Below is a small trained network, with its code and all its weights. Each question gives an input and a class and asks what happens when units are switched off, that is, made to give their printed mean instead of their output.

import numpy as np


def w(rows, s, z=0):
    codes = np.array(rows[::2]) - 128.0
    scale = np.full(codes.shape[1], s)
    scale[-1] = z or s
    return codes * scale


def f(y):
    return np.maximum(y, 0)


def log_softmax(a):
    a = a - a.max(-1, keepdims=True)
    return a - np.log(np.exp(a).sum(-1, keepdims=True))


def net(x, mask):
    res = np.array(x, float).reshape(1, 2) / 4 @ E
    y = f(res @ A[0][:, :-1].T + A[0][:, -1])
    res = res + np.where(mask, y, B[0][:, -1]) @ B[0][:, :-1]
    return log_softmax(res[-1] @ U[:, :-1].T + U[:, -1])


A, B = {}, {}
E = w([
[67,72,75,63,138,88,185,53],'x0',
[137,175,93,76,254,178,58,149],'x1',
],0.0091)
A[0] = w([
[108,82,169,220,45,70,196,135,229],'N0',
[91,76,81,29,217,179,84,41,252],'N1',
[38,56,75,95,118,64,253,31,203],'N2',
[194,77,215,212,35,66,143,188,253],'N3',
[127,54,133,163,9,67,178,152,251],'N4',
[92,43,142,165,89,64,242,69,144],'N5',
[224,239,123,117,208,237,39,211,236],'N6',
[181,200,245,182,81,136,49,195,177],'N7',
[186,169,103,137,199,204,37,198,223],'N8',
[61,52,44,33,93,59,194,36,178],'N9',
[98,90,39,84,146,101,244,6,209],'N10',
[77,48,74,83,84,98,216,16,223],'N11',
[205,154,179,187,60,169,136,146,114],'N12',
[39,52,57,42,126,135,190,33,224],'N13',
[210,181,179,203,203,172,26,242,253],'N14',
],0.0054,0.0034)
B[0] = w([
[168,216,200,217,60,141,193,55,239],'N0',
[54,158,61,1,204,189,8,108,220],'N1',
[23,80,104,79,87,52,196,69,239],'N2',
[220,176,216,245,83,188,183,167,246],'N3',
[134,143,228,228,33,117,206,10,243],'N4',
[76,228,156,151,53,64,141,122,217],'N5',
[191,229,213,113,225,219,21,230,254],'N6',
[67,195,202,174,105,234,108,230,222],'N7',
[154,239,110,114,180,193,50,182,225],'N8',
[11,62,53,63,115,26,206,84,231],'N9',
[36,9,70,54,173,33,126,60,225],'N10',
[27,113,122,117,46,44,201,39,234],'N11',
[213,111,244,170,143,181,101,190,184],'N12',
[42,48,77,47,193,18,82,46,228],'N13',
[211,231,244,195,209,220,36,205,251],'N14',
],0.005,0.0091)
U = w([
[223,14,76,129,98,148,149,241,3],'0',
[194,231,217,101,212,244,37,254,235],'1',
[115,167,35,66,198,227,57,81,89],'2',
[207,159,244,232,64,125,210,189,250],'3',
[92,77,129,195,24,73,244,62,24],'4',
[27,46,99,57,206,48,172,88,100],'5',
],0.0055,0.0034)

Each question gives the input, the list of numbers given to net, and the class t.
The units are the neurons (one row each of A and B). Each row of codes is followed by its name. A weight is (code - 128) times the scale printed after its matrix; where a second scale follows, it is the last column's (A, B and U).
mask holds one flag per neuron, in row order. A switched-off neuron (its flag False) gives its mean, the last column of its row in B, instead of its output. The means were averaged over made-up inputs and are rounded, as every weight is.
A unit's drop is (log p(t) with every unit on - log p(t) with that unit switched off) / (log p(t) with every unit on - log p(t) with every unit switched off).
The circuit of an input: a set's keep is (log p(t) with only the set's units on - log p(t) with every unit switched off) / (log p(t) with every unit on - log p(t) with every unit switched off). Starting from the 12 units with the biggest drops (on a tie, the unit counted first), units are removed one at a time, each time the one whose removal leaves the highest keep (on an exact tie, the one counted first), for as long as the keep stays at least 0.8.
circuit, biggest first: the units of the circuit, biggest drop first
top k neurons: the k neurons with the biggest drops, biggest first
drop when u is switched off: that unit's drop, to one decimal
input [2,2], class 5: circuit, biggest first -> (N14 N3)
input [0,-5], class 4: circuit, biggest first -> (N14 N6)
input [8,-4], class 5: circuit, biggest first -> (N13)
input [1,1], class 5: circuit, biggest first -> (N14 N3)
input [3,6], class 2: circuit, biggest first -> (N3 N1)
input [1,-1], class 4: top 2 neurons -> (N6 N1)
input [2,4], class 2: drop when N7 is switched off -> 0.3
input [6,-3], class 5: drop when N3 is switched off -> 0.2
input [1,-5], class 4: drop when N7 is switched off -> 0.0
input [0,-4], class 4: drop when N7 is switched off -> 0.1
